Below are the code and all the weights of a small trained network. Each question names an input and a class and asks about switching units off, where a switched-off unit gives its printed mean instead of its output.

import numpy as np


def w(rows, s, z=0):
    codes = np.array(rows[::2]) - 128.0
    scale = np.full(codes.shape[1], s)
    scale[-1] = z or s
    return codes * scale


def f(y):
    return y / 2 * (1 + np.tanh(0.7978845608 * (y + 0.044715 * y**3)))


def log_softmax(a):
    a = a - a.max(-1, keepdims=True)
    return a - np.log(np.exp(a).sum(-1, keepdims=True))


def net(x, mask):
    res = np.array(x, float).reshape(1, 8) / 4 @ E
    y = f(res @ A[0][:, :-1].T + A[0][:, -1])
    res = res + np.where(mask, y, B[0][:, -1]) @ B[0][:, :-1]
    return log_softmax(res[-1] @ U[:, :-1].T + U[:, -1])


A, B = {}, {}
E = w([
[154,158,99,93,99,156,125,1,106,146,82,180],'x0',
[116,107,103,146,118,96,124,95,12,253,227,132],'x1',
[83,169,130,183,79,161,71,102,150,136,94,153],'x2',
[155,116,54,172,92,79,243,129,159,138,168,162],'x3',
[121,153,50,152,8,139,146,99,212,163,132,36],'x4',
[243,72,105,139,82,161,97,145,69,57,239,143],'x5',
[180,156,234,102,133,141,174,64,131,164,195,85],'x6',
[91,110,121,172,162,213,166,122,140,139,208,29],'x7',
],0.0092)
A[0] = w([
[109,140,117,138,107,184,151,80,87,181,199,35,252],'n1',
[141,122,232,54,235,100,157,151,75,158,121,115,121],'n2',
[169,110,95,131,75,104,190,68,105,146,171,196,191],'n3',
[171,86,41,106,139,97,138,211,20,110,213,163,136],'n4',
[89,129,70,177,145,128,161,113,171,187,153,38,156],'n5',
[153,117,156,120,162,151,2,127,7,106,133,184,148],'n6',
[130,103,148,158,172,154,172,217,153,45,182,49,118],'n7',
],0.013,0.0032)
B[0] = w([
[101,33,153,123,122,188,86,47,131,161,138,38,255],'n1',
[79,118,223,114,212,53,237,82,143,132,150,157,244],'n2',
[176,248,71,159,115,165,195,68,117,157,150,173,215],'n3',
[183,39,112,142,122,9,143,201,47,115,86,88,246],'n4',
[63,103,81,202,138,145,119,111,147,164,108,100,241],'n5',
[84,153,148,53,113,189,24,149,39,148,156,199,234],'n6',
[152,182,127,157,113,247,141,211,181,75,202,123,232],'n7',
],0.012,0.019)
U = w([
[137,131,154,154,136,158,149,199,199,63,158,108,130],'0',
[74,91,120,175,125,141,134,99,145,175,137,77,115],'1',
[78,129,206,115,185,89,197,126,171,123,135,148,97],'2',
[79,158,120,128,85,88,123,138,237,96,6,151,255],'3',
[66,127,149,97,136,127,80,156,106,131,112,191,131],'4',
[186,81,109,154,133,75,155,170,78,119,147,119,135],'5',
[167,179,98,157,102,111,170,79,148,143,113,149,107],'6',
[199,115,192,69,123,138,106,45,112,126,167,103,80],'7',
],0.011,0.0033)

Each question gives the input, the list of numbers given to net, and the class t.
The units are the neurons (one row each of A and B). Each row of codes is followed by its name. A weight is (code - 128) times the scale printed after its matrix; where a second scale follows, it is the last column's (A, B and U).
mask holds one flag per neuron, in row order. A switched-off neuron (its flag False) gives its mean, the last column of its row in B, instead of its output. The means were averaged over made-up inputs and are rounded, as every weight is.
A unit's drop is (log p(t) with every unit on - log p(t) with that unit switched off) / (log p(t) with every unit on - log p(t) with every unit switched off).
The circuit of an input: a set's keep is (log p(t) with only the set's units on - log p(t) with every unit switched off) / (log p(t) with every unit on - log p(t) with every unit switched off). Starting from all 7 units, units are removed one at a time, each time the one whose removal leaves the highest keep (on an exact tie, the one counted first), for as long as the keep stays at least 0.8.
circuit, biggest first: the units of the circuit, biggest drop first
top k neurons: the k neurons with the biggest drops, biggest first
drop of u: that unit's drop, to one decimal
input [5,-7,-3,-2,-4,0,6,8], class 2: circuit, biggest first => n2
input [-4,-8,-3,3,8,-6,8,-5], class 3: circuit, biggest first => n1, n2
input [2,8,3,7,8,8,-1,-2], class 5: top 2 neurons => n4, n1
input [4,7,1,-3,2,6,-5,1], class 5: top 2 neurons => n4, n2
input [6,-2,-6,-8,8,5,-6,-8], class 4: top 2 neurons => n1, n6
input [-8,-5,6,-6,-2,6,3,-3], class 4: top 2 neurons => n6, n3
input [-2,-8,-3,-8,-5,8,-3,-1], class 4: drop of n6 => 9.0
input [-6,5,7,-4,-4,4,4,-5], class 4: drop of n6 => 3.3
input [-6,8,7,2,2,2,-6,-8], class 5: drop of n4 => 1.8
input [0,-2,-1,-4,2,1,3,-4], class 4: drop of n1 => 1.4
